(in the rows, 128 means zero)
Each row has two labels, one from each of two sets.
[102 125 127 147 128 135 162 109 126 129 130 126 128 119 129 150 129 148
 109 143 121 118 139 138 118 126 123 114 101 126 179 133 185 120 127 122
  97 128  98 142 124  52 118 128 126 104 129 129 155  60 127 124 113 149
 114 121 117 124 127 131 147 125 150 151  29 135 114 128 131 133 142 122
 134  99 137 151 137 136  82 142 129 126 133 129 117  80 113 110 150  62
 110 171 102  70 136 155 125 113 114 146 117 115 221  91 110 109 128 130
 102 118 124 146 151 139 110 127 157 100 134 114 125 119 119 131 109 104
 111 143  95 209 114 147 133  89 100 140 129  94 111 130 141  63 125 140
 118 146 151 131  98 113 102 145 126 110 106 156 135 162 124 124 116]
R C
[169 132 106 170 122 122  76 124 122 130 129 123 125 103 125 131 118 139
 123 142 115 125 124 135 118 121 115 126 123 103 130 134  90 108 144 128
  87 130 136 129 129 123 120 120 112 116 136 122 117 172 129 119 113 127
 125 123 128 127 134 134 121 137 131 145  84 134 130 115 136 131 120 124
 138 130 127 117 120 133 120 123 129 127 127 123 130 139 125 121 118  93
 136 125 143 161 113 142 124 129 137 122 158 119  76 116 160 109 126 133
 127 130 126 139 136 124 138 138 136 116 127 126 171 119 143 120 102 148
 117 132 142 168 129 128 145 127 127 127 129 134 144 116 153  80 142 114
 131 119 129 122 133 131 135 134 137 130 134 114 104 119 125 125 129]
S Y
[197 119  96 192 172 120 125 122 121 134 132 116 120 114 108 125 123 132
 100 149 128 113 117 140 119 131 122 123 106  98 155 142  63 110 200 119
  90 124 131 140 129  79 134 119 115 100 121 128 130 111 124 121 109 124
  97 123 116 128 134 130 123 134 132 171  45 135 129 103 121 124 100 140
 135 163 125 108 121 135  94 134 116 121 131 133 154 133 116 114 142  63
 105 127 128 112 127 118 118 107 135 138 158 100 133 103 172  90 116 135
 126 135 144 150 155 108 118 136 151 123 117 119 173 135 125 127  93 173
 119 137 168 141 165 129 149 208 111 121 105  89 146 113 134 106 144 104
 132  95 143 136 144 121 129 110 119 128 116 129 134 130 115 121 173]
L Y
[144 135 125 145 131 121 182 143 138 133 119 147 125 175 120  84 123 113
 145 115 138 137 114 163 127 126 126 132 130 139  96 130  63 120  96 126
 130 131 140 118 119  81 125 138 109 118 131 123 102  63 132 131 128 127
 122 122 141 144 120 140  90 129 112 106  18 122 122 126 118 119 104 140
 124 135 128  82 109 132 126  64 176 115 119 132  86 139 137 104 105 155
 138 145 112 136  99 109 137 145 117 118  97 138 252 134 167 105 125 132
 152 129 126 123 131 117 126 130  95 163 124 123 189 141 115 122 166 137
 134 121 167 148  74 137 139 182 134 120 109 123 129 138   4 150 145 160
 142 116 119 133 109 127 111 136 143 139 108 116 137  96 129 130 139]
L N
[177 128 104 195 143  98 198 120 129 131 122 160 120 127 113 118 131 101
 122 119 149 140 109 101 121 125 125 113 139 136  98 128  87  96 109 137
 120 142 169 144 114  92 143 135  94  99 144 130 107 148 140 128 132 103
 132 124 116 135 132 126 119 136 122 124  72 123 143 115 119 136  84 127
 133 143 128  49 112 127 135  86 123 121 131 126  99 140 133 106 100 160
 123 131 111 133 118 109 125 140 123 132  61 136 183 154 153 115 119 136
 150 123 135 128 153 117 108 131 121 138 120 125 237 135 143  93 132 173
 134 127 217 120  99 129 142 244 150 127  90  83 140  97  94 225 164 127
 164 123 129 120 113 124 100 116 122 138  99 103 128 142 124 130 199]
L N
[124 120 133 144 136 127 117 108 126 138 128 132 123  73  60 170 128 137
 116 127 128 115 120  98 107 126 128 108 112 155 171 129 117 117 181 124
 102 131 137 151 131  80 141 132 135  92 123 129 128  88 148 129 122 139
 106 129 117 139 125 128 130 130 147 152  13 139 120 119 121 108 101 145
 132 112 147 207 173 120  93 125 111 122 136 129 145 101 116 104 172  87
 113 135 115  67 162 116 128 115 134 130 137 128 140 127 133 135 115 123
 119 149 140 142 167 134 110 133 129 102 136 123 142 139 141 131 125 147
  91 134 195 144 168 106 119 180 136 135 114  46 176 135 162  63 126 135
 117 132 156 119 104 130 150 120 111 113 124 135 132 148 121 135 151]
L C
[120 128  98  96 123 120  44 126 137 125 121 110 140 174 117 123 126 124
 134 115 124 129 122 180 141 124 131 146 143 139 137 128  59 136 101 148
 144 131 133 125 130 144 127 125 107 109 129 122 133 107 131 124 128 128
 141 124 123 130 126 131  95 125 121 116 202 122 139 155 131 145 132 111
 129 158 141   7  99 132 153 144 114 119 129 122 105 128 130 132 150 154
 114 142 113 131 117 119 116 122 112 104 130 130 202 144 132 132 130 128
 129 169 139 118 105 128 140 137 128 142 136 130 167 128 129 111 143 121
 138 130 152  94  88 134 101 130 154 123 109 159 126  98  86 145 128 178
 127 121 124 134 122 124 139 139 127 122 150 120 126 117 136 118 138]
S N
[120 135 105 124 132 124  71 123 120 131 120 100 133 137 121 150 131 135
 129 113 137 119 131 137 127 130 133 118 136 147 153 129 100 125 105 134
 121 132 136 130 126 125 128 131 119  86 133 132 136  96 140 123 119 143
 131 135 134 137 127 134 130 130 136 132 124 128 125 134 139 118 109 117
 135 135 150   4 135 130 125 171 111 131 128 130 102 117 122 119 153 147
 114 133 112 103 128 117 125 122 115 119 119 124 157 128 110 118 125 122
 131 145 140 129 123 131 127 138 148 121 130 130 172 132 120 133 135 132
 114 137 164 119 122 136  95 142 132 133 101  97 133 103 102  87 139 161
 118 135 144 132 115 129 117 131 126 121 130 132 126 119 134 131 148]
S C
[163 134  91 222 120 140 167 140 129 130 121 147 128  70 109 156 137 114
 116 112 127 121 132 110 122 135 122  96 120 139 114 130  87  61 148 131
  54 137 171 143 116 124 122 136 127 117 136 121 102 163 134 139 136 125
 124 126 124 148 123 141  81 133 127  84   4 124 137 103 127 115  84 139
 140 118 151 203 155 128 112  45 152 112 130 125 110 144 125  90  82 117
 144 135 125 150 117 137 141 173 148 120 117 135 171 133 130 110 116 125
 184 104 108 138 155 112 111 129 141 131 121 130 248 121 122 120 133 135
 105 137 182 252 108 139 159 178 169 119  91 103 135 140  26  77 143 143
 139 145 165 107  80 140 102 144 143 125 108  95 128 119 125 130 135]
L C
[168 130 100 189 133 135 113 123 131 128 120 111 124 139 117 164 128 139
 126 133 111 127 126 106 132 128 139 122 137 118 102 126 129  91 125 110
 104 135 141 145 129 151 122 118 102 128 144 135 131 179 129 122 117 119
 102 129 117 128 130 118 140 139 113 154 116 126 135 121 134 149 102 126
 128 142 132  80 132 136 131 107 109 132 132 131 121 127 124 108 109 151
 144 123 127 179 118 168 115 136 127 129 122 112  96 133 158 112 124 129
 143 133 121 133 139 119 117 115 170 103 100 126 171 121 143 138 115 148
 144 124 168 139 138 142 137 176 112 128 125 113 127  89 185 173 157  99
 143 145 115 119 109 132 118 128 128 140 119 136 121 126 118 132 148]
S Y
[127 120  79 146 127 119  21 113 130 130 115  89 130 110 125 144 127 138
  98 115 133  99 124 102 115 138 128 124  96 128 154 137 145 118 122 124
 104 148 114 151 129 110 132 123 116  98 125 136 148 109 145 149 123 124
 128 131 125 128 141 127 133 131 143 138 132 132 137 147 131 145 154  95
 125 112 139  29 124 127 110 119  87 143 134 129 121 116 113  99 183  60
 111 143 124 114 157 110 115 138 110 127 119 139 112 146 118 118 118 123
 110 158 138 158 180 134 135 129 180  91 130 130 200 131 142 135  94 162
  81 137 192 177 168 135 127 168 195 133 130  94 131  97 202 180 137 109
 132 111 160 126 124 126 122 128 119 130 128 116 127 145 124 124 172]
W N
[147 129 118 146 130 109 212 113 128 131 123 166 127 155 114 141 130 126
 125 144 127 125 116 127 128 127 129 139 116 111 134 116 163 118 137 126
 125 138 114 151 126  83 130 126  93 119 132 130 137  87 136 132 121 127
 129 126 103 135 125 124 128 139 131 127  93 123 119 131 131 141 133 134
 142 105 117 184 115 131 111 140 114 109 137 127 110 118 124 120 132 108
 113 141 123  86 137 143 119 127 105 140  93 136 229 120 146 126 119 134
 169 126 136 143 157 141 109 133 135 130 135 130 196 113 131 121  96 131
 107 131 133 162  80 131 136 146 128 123 122 108 114 124 114 187 136 135
 121 110 143 125 114 118 113 130 127 132 121 127 132 148 126 131 157]
R N
[162 132  99 210 116 122 161 123 125 135 126  98 125  72 127  84 120 157
 104 133 116  92 131 132 103 129 116 138  85  85 145 115 166 119 104 118
  51 130 108 135 121  50 101 125 152  94 145 122 132  88 120 124 103 151
 131 122 117 137 133 138 163 141 133 134   4 129 131 125 134 159 127 127
 126  96 128  45 109 142  78  74 156 141 131 131 117 137 113 101 109  25
 139 133 127 122 123 142 130 141 134 147 135 117  68  94 138 102 123 141
 111 121 124 167 174 142 115 115 166 111 133 123 213 116 108 125  81 170
  60 148 124 252 134 148 181 113 140 132 139 106 154 153 109  60 166  75
 156  87 165 118 140 124  50 124 132 128  76 117 126 143 118 107 150]
W Y
[127 114  91 143 134 113   4 101 130 134 114 103 127  45 126 221 119 146
  94 116 129 100 152  73  96 139 141 102 121 127 164 138 172 102 110 128
  91 145 135 158 125 138 133 125 121  85 129 128 134 143 154 137 119 132
 113 133 151 117 177 122 161 122 160 165  96 124 143 135 134 149 136  89
 131  95 136  70 159 124 102 137  60 148 142 132 109  97 116 155 208  80
 114 132 109 109 172 117 112 118 107 113 118 139  40 145  78 122 112 113
 116 163 151 166 174 136 139 124 170  68 117 127 192 116 173 139  99 171
  91 145 221 149 175 133 115 141 185 142 111  63 126  77 252 118 150 118
 134 134 160 125 122 132 147 133 115 108 135 126 128 145 124 137 173]
S N
[ 89 121 121 158 122 123  59 102 132 123 124 136 132  67 111 185 135 144
 135 119 131 111 136  82 104 129 125  91 147 157 144 129 170  74 106 127
  73 127 156 118 122  77 128 135 144 121 138 130 108 228 143 129 130 137
 123 132 122 144 117 133 174 131 159 151  61 130 132 115 140 128  98 111
 123 104 157 145 200 125 105  81 137 133 133 124 108  75 122 111 118 113
 151 124 105 145 138 154 128 123 163 117  98 132  55 123 124 140 119 140
 150 137 146 139 141 111 100 128 149  73 126 130 122 130 181 149 131 128
 107 127 147 207 141 121 134 127  89 134 118  50 140 103 230  42 135 111
 132 173 131 115  98 130 114 120 123 115 118 130 117 146 126 115 129]
S G
[ 85 126 116 130 130 157 183 136 128 127 121 117 132 138 129 148 129 117
 125 127 133 126 122 145 139 130 120 130 118 162 109 129  94 112 173 121
 115 137 121 135 126 117 134 132 120 135 124 122 143  89 135 123 138 120
 133 122 128 138 122 156  60 125 117  94 121 125 128 103 120  89 117 146
 135 124 156 223 151 124 124 122 130 107 131 141 146 117 134 107 132 123
 116 134 122 110 132 137 146 135 138 134 146 125 252 146 124 129 125 129
 160 117 103 122 136 132 115 127 139 144 128 124 137 118  81 122 133  75
 114 123 107 203 126 119 127 160 146 126 112 128 112 139   4 142  96 168
 111 147 146 111  74 121 138 138 133 120 131 126 130 141 139 141 107]
R C
[110 126  98 128 140 118  79 117 119 139 120  87 126  80 129 114 124 134
 108 131 145 105 114 123 112 129 130 127 109 124 150 132 147 138 113 126
 108 135 111 139 126  87 131 128 132 112 123 122 139  75 127 126 121 135
 141 125 128 129 134 130 135 134 145 135 106 124 124 148 129 140 143 106
 120 102 131  47 130 127 104 109 108 148 130 133 107 129 121  84 173  56
 122 120 124  91 168 119 127 136 113 124 115 138 120 144 122 125 128 131
  90 148 142 151 191 148 136 119 159 113 129 131 169 138 121 131  94 162
  77 141 151 194 159 130 145 148 186 130 129  95 146 130 150 158 141 107
 139  96 162 129 138 150 107 123 124 115 126 107 126 149 123 120 158]
W N
[174 122 106 161 137 136  59 119 121 138 118  71 123 150 112 172 121 142
 125 135 115 117 123 121 135 126 133 149 129 123 136 129 105 125 157 109
 132 132 134 145 131 188 134 123 108 106 117 132 137 129 127 125 122 118
 103 132 129 126 137 121 134 125 118 178 171 133 134 111 128 126 108 120
 134 160 125  36 121 132 125 164  98 133 129 125 139 127 116 127 155 147
 110 131 139 127 136 108 103  99 128 138 158 107  97 118 151 108 121 124
 133 152 138 139 128 118 125 129 152 101 120 130 145 132 131 122 109 151
 145 133 185  78 177 123 103 180 108 136 120  97 125  79 199 144 145 102
 130 126 124 133 127 130 144 125 118 140 146 136 129 118 131 140 159]
L Y
[126 132 124 116 125 114 116 122 131 135 121 145 126 165 128  96 129 133
 137 121 123 137 127 163 115 133 133 128 101 119 139 121 139 124  27 131
 119 140 117 139 121  28 121 132  93  91 134 139 105  30 130 115 115 171
 119 124 114 132 120 133 156 128 136 135   4 137 119 135 136 149 109 113
 113 109 131   4  83 129 100  93 163 126 129 131  81 119 119 123 118 115
 147 152  90 105  95 140 119 123  96 125  80 136 203 112 121 108 121 128
 119 130 156 146 128 128 121 140 130 129 126 126 189 127 145 131 146 152
  95 138 155 154  47 143 132 103 125 125 113 107 142 119 114  60 162 150
 147 120 114 126 134 122  92 131 133 139 105 139 136 135 138 117 138]
S N
[159 124  98 187 127 104  78 108 137 133 115  92 124 128 105 152 129 148
 113 130 121 106 128 108 117 129 123 118 138 122 117 135 124 110 103 110
  84 145 138 139 127  85 133 128  97  91 137 124 123 150 140 121 113 136
 115 132 104 145 137 129 165 144 121 163  54 141 138 112 136 141 101 117
 138 127 140  23 139 132 105  89 132 146 126 131  77 107 106 106 140 123
 137 137 118 143 126 142 103 117 116 140 100 123  78 126 167 113 113 132
 137 160 147 138 159 127 103 129 139  93 117 121 206 122 159 126 109 171
 110 128 204 184 126 137 143 176 108 135 110  46 142  77 181 114 182 110
 146 126 120 114 122 129 103 134 126 135 117 127 118 146 126 119 173]
S Y
[131 122 127 122 134 110 202 122 136 130 133 216 126 159 102 142 128 109
 116 146 126 129 112 109 140 126 127 111 132 105 120 136 147 102 156 133
 147 136 115 143 123  66 135 143  74 133 146 127 131 118 140 160 129 114
 115 125 108 122 132 122 119 139 130 126 147 120 127 136 128 136 164 137
 132 125 121 249 113 136 129 135 100 127 133 130  93 107 130 133 140 109
 117 140 117 106 153 149 127 120 110 125  22 130 252 130 144 146 121 127
 157 129 131 135 164 134 115 143 120 137 131 130 180 108 153 115 120 110
 125 119 118 130  69 135 143 159 121 131 121 121 111 106 107 239 117 143
 112 124 130 134 113 121 126 138 122 127 135 118 135 162 126 137 138]
R N
